Facts:
(1498) δ:mitrevus
(1252) β:(470) δ:kluflus χ:dobrok
(86) β:(723) κ:(1334) δ:gepa χ:keto
(235) β:(592) κ:(417) (43) δ:skaple χ:keto
(237) β:(459) κ:(235) (417) δ:pivo χ:grustemek
(1028) β:(281) δ:mitrevus χ:zakel
(1532) β:(491) κ:(637) δ:mitrevus χ:zakel
(1467) β:(435) δ:mitrevus χ:dobrok
(43) β:(507) δ:mitrevus χ:keto
(901) β:(491) κ:(913) δ:pivo χ:zakel
(507) β:(853) δ:gepa
(1355) β:(478) δ:vufel χ:draplok
(510) κ:(417) δ:mitrevus
(447) β:(1498) δ:skaple χ:dobrok
(265) β:(483) κ:(1081) δ:skaple χ:keto
(1445) β:(281) δ:mitrevus χ:dobrok
(117) β:(1283) δ:gepa χ:kubrim
(340) β:(602) δ:pivo χ:keto
(245) β:(1504) δ:pivo χ:dobrok
(1334) β:(1498) δ:kluflus χ:zakel
(923) β:(435) κ:(1081) δ:mitrevus χ:grustemek
(431) β:(592) δ:kluflus χ:draplok
(376) β:(1379) κ:(1309) (357) δ:gepa χ:draplok
(1156) β:(1379) κ:(1081) δ:skaple χ:keto
(229) β:(646) κ:(1081) δ:pivo χ:grustemek
(1266) β:(1515) κ:(1542) (1309) δ:vufel χ:kubrim
(483) κ:(417) δ:gepa
(1190) β:(1504) κ:(1081) δ:gepa χ:kubrim
(1136) β:(646) δ:vufel χ:kubrim
(459) β:(510) δ:pivo
(478) κ:(510) δ:mitrevus
(907) β:(1068) δ:kluflus χ:grustemek
(1309) β:(1504) κ:(1081) δ:pivo χ:kubrim
(1515) β:(1124) δ:mitrevus
(169) β:(1498) δ:vufel χ:draplok
(1125) β:(89) δ:pivo χ:dobrok
(1387) β:(896) δ:pivo χ:grustemek
(89) β:(896) δ:gepa
(1531) β:(1146) δ:skaple χ:dobrok
(970) β:(510) δ:kluflus χ:dobrok
(252) β:(281) δ:mitrevus χ:kubrim
(1146) β:(853) δ:kugrer
(571) δ:kugrer
(526) β:(1068) δ:skaple χ:keto
(121) β:(1153) δ:gepa χ:kubrim
(132) β:(828) δ:kluflus χ:keto
(1389) β:(24) δ:skaple χ:dobrok
(848) β:(24) δ:gepa χ:draplok
(1196) β:(1153) κ:(417) δ:pivo χ:kubrim
(1117) β:(853) δ:vufel χ:dobrok
(366) β:(896) δ:vufel χ:dobrok
(783) β:(1222) δ:kluflus χ:dobrok
(463) β:(1498) κ:(417) (229) δ:vufel χ:kubrim
(1496) β:(478) κ:(417) (43) δ:skaple χ:dobrok
(1333) β:(723) δ:skaple χ:zakel
(645) β:(459) δ:mitrevus χ:draplok
(474) β:(89) κ:(417) δ:gepa χ:dobrok
(1401) β:(1379) δ:pivo χ:kubrim
(503) β:(1498) κ:(1309) δ:vufel χ:dobrok
(24) β:(896) δ:kugrer
(828) β:(853) κ:(1496) δ:gepa
(417) β:(896) δ:mitrevus χ:dobrok
(864) β:(478) δ:mitrevus χ:dobrok
(357) β:(896) δ:kugrer χ:keto
(404) β:(828) δ:pivo χ:grustemek
(659) β:(1498) δ:mitrevus χ:kubrim
(110) β:(646) κ:(1081) δ:skaple χ:dobrok
(176) β:(24) κ:(417) δ:mitrevus χ:keto
(453) β:(1146) δ:vufel χ:dobrok
(200) β:(491) δ:pivo χ:keto
(281) β:(483) δ:mitrevus
(989) β:(828) δ:kluflus χ:kubrim
(1088) β:(1146) δ:skaple χ:zakel
(470) β:(853) κ:(474) (1077) δ:pivo
(603) β:(853) δ:kluflus χ:grustemek
(898) β:(435) δ:kugrer χ:dobrok
(982) β:(1222) δ:gepa χ:dobrok
(385) β:(646) κ:(229) δ:vufel χ:dobrok
(1060) β:(1068) δ:skaple χ:kubrim
(424) β:(459) δ:skaple χ:zakel
(1278) β:(1068) δ:kugrer χ:kubrim
(1522) β:(1515) δ:pivo χ:kubrim
(1313) β:(646) δ:mitrevus χ:kubrim
(1081) β:(1504) δ:pivo χ:keto
(1305) β:(491) δ:pivo χ:kubrim
(877) β:(459) δ:kugrer χ:zakel
(913) β:(896) κ:(1502) (385) δ:vufel χ:keto
(712) β:(435) δ:kugrer χ:keto
(1283) β:(571) δ:kugrer
(1561) β:(1153) δ:skaple χ:kubrim
(65) β:(646) δ:kugrer χ:keto
(1077) β:(470) κ:(510) δ:kugrer χ:kubrim
(1124) δ:mitrevus
(853) κ:(155) δ:kugrer
(22) β:(1283) δ:pivo χ:zakel
(551) β:(1146) δ:gepa χ:dobrok
(126) β:(478) κ:(417) (229) δ:kluflus χ:draplok
(1507) β:(491) κ:(1081) (417) (229) δ:pivo χ:keto
(646) β:(571) κ:(1081) δ:mitrevus
(148) β:(896) κ:(510) (474) δ:vufel χ:keto
(435) β:(483) δ:kugrer
(723) β:(510) δ:mitrevus
(155) β:(1515) δ:vufel χ:keto
(1319) β:(491) δ:vufel χ:dobrok
(1566) β:(510) δ:kluflus
(1153) β:(510) κ:(1319) δ:vufel
(268) δ:mitrevus
(26) β:(491) δ:pivo χ:keto
(1471) β:(470) δ:kluflus χ:dobrok
(1219) β:(24) δ:skaple χ:dobrok
(1068) β:(483) δ:mitrevus
(527) β:(1498) δ:mitrevus χ:grustemek
(189) β:(1124) δ:kluflus χ:keto
(602) β:(571) δ:mitrevus
(637) β:(491) δ:kugrer χ:dobrok
(998) β:(435) δ:pivo χ:draplok
(888) β:(281) δ:mitrevus χ:dobrok
(278) β:(281) δ:skaple χ:kubrim
(318) β:(268) δ:mitrevus χ:draplok
(147) β:(483) δ:kluflus χ:dobrok
(142) β:(602) δ:skaple χ:dobrok
(509) β:(1515) δ:skaple χ:kubrim
(440) β:(268) κ:(229) δ:skaple χ:keto
(1504) β:(1124) δ:vufel
(1031) β:(602) δ:kluflus χ:dobrok
(398) β:(853) κ:(1309) (1196) δ:kluflus χ:zakel
(1542) β:(478) δ:kluflus χ:keto
(1115) β:(853) κ:(510) δ:vufel χ:keto
(795) β:(1068) κ:(1471) δ:skaple χ:zakel
(1379) β:(571) δ:kugrer
(1502) β:(602) δ:skaple χ:draplok
(1222) β:(483) δ:skaple
(233) β:(1146) δ:kluflus χ:grustemek
(491) β:(483) δ:skaple
(748) β:(1146) δ:skaple χ:kubrim
(451) β:(1566) δ:mitrevus χ:dobrok
(959) β:(1566) κ:(1334) δ:gepa χ:draplok
(1551) β:(602) κ:(795) δ:pivo χ:dobrok
(1037) β:(1504) δ:vufel χ:grustemek
(896) δ:skaple
(1506) β:(1379) δ:kluflus χ:zakel
(1201) β:(1146) κ:(637) (357) δ:skaple χ:zakel
(592) β:(571) δ:pivo
(359) β:(1146) δ:mitrevus χ:dobrok
(1137) β:(1068) δ:kugrer χ:dobrok
(1013) β:(483) κ:(357) δ:pivo χ:draplok
(1053) β:(89) κ:(1319) (417) δ:pivo χ:dobrok
(724) β:(470) κ:(602) δ:gepa χ:kubrim

Known rows:
(121): [-19 -26  -3  -5 -12  10   0  -4 -15   1   5   0  -1  13  -3   7  12 -16
  -5  -2   0 -12   0 -24 -19 -17   2 -26  -9]
(431): [-39  17   6  15   6   5 -15  -5  -9   0  11  17 -21   5   0   2 -13  11
   3  -3  -7 -15   3  10 -16   5   6  34  -6]
(1031): [-22  14  -5  14  -4  -4 -14   1   8   4   8   7 -26   5  -2   8 -12  19
  10  -1  -5 -14   6  10  -8  13  -9  58  10]
(898): [ 24 -24 -24  -3 -15 -10  24   1   8   3 -15 -21  15   7  -4   7   9   4
   1  -5  -9   6   0  10   2  -2 -12  13   9]
(65): [ 29 -14  -3 -16  -4   6  29  -8  -1  -1 -10  -5   9  10   4   7   2 -17
  -1  -8 -15   8  -6 -14 -25 -15   4 -14 -15]
(1532): [ -6   2  -3  13  -4   5   5  10   3  -6  -4  -1 -13 -18  -2  -2   0  -3
  -2   4  15  -8   5   0   2  24  -5   4 -10]
(1124): [-33   1  -6   9  -1  -5  -9  -7  -6   2   3   2  -3  18  -1  -1  -1  10
   1  -9  -3   0   0   1   2  -1  -3   7   4]
(229): [ 55  50   9 -12   0   0  20   8   5  -1 -20  38  12 -28  21 -18   3   5
  -4  37 -22  12   3 -10  16   0  38 -26 -21]
(340): [ 38  17   8 -17  19   9   7 -10   7   2 -15   5  14   3   5  -4 -10   6
   9  -6  -9  35  -5   6 -16 -16  13   6 -20]
(1551): [ 41  27  -4   1   6  -4  22   5  25   2 -12 -17  18 -29   8  -8  -9  18
  11  -4   2  24  -7   5   9  25  -5   8  -3]
(22): [ 30  27   0  -8   8   2   0  -9   9   3 -13  -1  20   3  -1  -7  -3  19
  10 -10  -7  36  -2  11 -20  -7   1  14  -8]
(491): [  7   4  -3 -16  15   1  -7  -1   0   4 -13 -29  40   8 -11  -6  12  11
   5  -3  -2  26 -15   9  24 -10   3 -20  11]
(509): [ 21   2   8 -20  13  16  -9  -3  -1   6 -10  -4  35   0  -6  -7   5  -1
   4  -6   1  33 -10  -7 -11 -28  15 -38 -10]
(110): [ 54  22  -7 -17 -11 -16   8  16  20  12 -12   6  33 -35   6  -7  18  14
  11  31 -14   5 -18 -15  30   8  17 -23  15]
(526): [ 34  -5   6 -25  19  12  -5   5   6   4 -15 -14  27   2  -5  -2   4  -3
   6  -1   1  29 -12   5  11 -25  16 -19  -4]
(366): [-62 -20 -10  21 -22  -6 -22   7  -3   3  24  10 -45   9  -7  18  -5   1
   4   4   5 -50  14   0   1   7 -13  43  25]
(1136): [-73  -6   7  14 -10  16 -21   1 -21  -6  26  28 -46  19  -6  14  -2 -21
  -5   2  -2 -46   4 -11 -28   3   3  19 -15]

Rows:
No name comes twice in this set of rows, the named rows included.
[ 30   8   4 -12   7   9   8  14  12  -2 -13 -30  31 -28  -4 -10  11  -2
   5   4  19  22  -9  -1   9  13   0 -34  -3] : (795)
[ 25 -25 -10 -14   3   7  22  -1  -3  -3 -18  -3   5   8  -1   5   4 -17
  -5  -7 -10  11  -1  -5  -9 -15   3  -7 -16] : (712)
[ -4 -16 -15  -1  -9  -9  19 -10  -5   4  -6 -14  20  19   4  -1  11   6
  -3 -16 -12  10  -1  -8 -11  -9 -10 -17   4] : (24)
[ 22 -19  -1  -8  -3   7  43  -4  -2 -19 -10 -15  11 -32  12  -8   4 -22
  -8 -16  18  -3  -6 -14 -16  18  -7 -41 -39] : (1077)
[  7   3  -3 -14   9  -2 -10  -4   4  10  -7 -20  43   1  -4  -6   8  14
   7  -9   0  31 -12  -1  13 -18   6 -30  12] : (896)
[ 28  26   6 -16  19   6   9 -12   0  -6 -16  -5  18   3   0 -10 -10   4
   1  -6  -1  20  12  26 -13 -23  19  -7 -18] : (404)
[-16   8   6  -4   5  13   1  -5  -6  -5   2   2  -6  15  -3   1  -5  -6
  -2   0  -1 -13  15  11 -11 -15  13   2 -13] : (527)
[-52 -20  11  12  -8  10  -1   7  -8 -17  27  14 -59 -24   7   8  -8 -30
  -6   1  29 -59   8 -13  -2  26  -4   8 -18] : (1115)
[  9 -17 -14  -4  -7 -20  20 -15  -8  -6  -4 -12  27   6  -1  -2  14   2
  -5 -12  -7   0  -7  11 -10 -11 -12  -5   0] : (1146)
[-55  13  -4  17   1  -6 -21  -6 -10   2  12  16 -24  21   2  -1  -9  17
   3  -7   2  -7   5  -1   7   3  -2  27   7] : (1566)
[-34  -3   0  24 -29  -8  -3  15   6  -1  26   8 -45 -19   5  14  -4  -9
  -1  16   8 -61   6 -23  13  43 -15  28  16] : (385)

Now the same objects, written a new way:
Known rows:
(848): [ 48  -2 -22   6  14  15  48 -61   7 -13 -37  25 -45]
(26): [-13 -32  10  23 -16  -9 -38 -19  -9   6 -29 -13 -54]
(1081): [  7 -41  36  18 -35 -11 -11  21 -27 -32 -54  15 -58]
(1309): [ 36 -53  46  23 -42  -9   6  36 -40 -42 -50  14 -50]
(1504): [ 13 -50  -5  21   4  13   0 -39  -1   2 -47   7 -53]
(1037): [  4 -33 -13  17   3  -4  13 -22 -10  -1 -34 -11 -43]
(1124): [ 34 -34  -9   3  -6  26  30 -64 -22  20 -48  12 -49]
(189): [  3 -16  -6  10 -10   4  -1 -31 -24  13 -46  -5 -51]
(1266): [ 19 -36  -3  20   4  -1   6 -15 -15  -4 -37  -7 -40]
(147): [ -4 -34  -4   7 -15  -9  20 -22 -32  20 -21 -25 -35]
(1506): [ 10 -24  -6  12  -6   1  -1 -39 -30   9 -54 -24 -45]
(659): [ 35 -16 -14   0   0  11  34 -44 -29  19 -38 -12 -34]
(431): [ 21 -11 -11  28 -27  -1  11 -53 -18  -5 -48  -4 -64]
(86): [ 27 -10 -13 -10  31  12  38 -50  -6  -2 -41  25 -31]
(474): [ 16 -23 -23  22  69 -15  62 -49 -63  15 -18  56   0]
(637): [  6 -33  -6  -6  24  -4  42 -31  -4  -1 -12  -6 -18]
(278): [ 15 -34   3  17  -1  -4  -1 -29 -10   7 -22 -15 -39]

Rows:
No name comes twice in this set of rows, the named rows included.
[ 30 -28  -4   1  24   3  26 -40   3  -3 -18  -1 -23] : (1278)
[  1 -24  -5  15   8  -3  -4 -23 -11  -3 -42   4 -46] : (913)
[  0 -25   6   9   2  -2 -11 -31  -3   5 -28   1 -41] : (526)
[ 36 -32 -15  -2  26  29  42 -64   1   3 -46  26 -36] : (89)
[ 56 -43  37  -3 -31  17  49 -34 -48 -33 -70  42 -44] : (646)
[ 39 -35 -21   0  28  34  43 -50   4  10 -45  34 -40] : (507)
[ 19  -2 -16   0   4  16  24 -38 -29  25 -43  17 -46] : (43)
[  2 -42   8  29 -17 -12 -23 -15 -11   7 -22 -28 -47] : (1305)
[ 20  -3 -10  25  34  -2  17 -59 -71  29 -36  59 -25] : (176)
[ -5 -61  -1  36 -14  -1 -21 -38 -11  -3 -56 -12 -63] : (592)

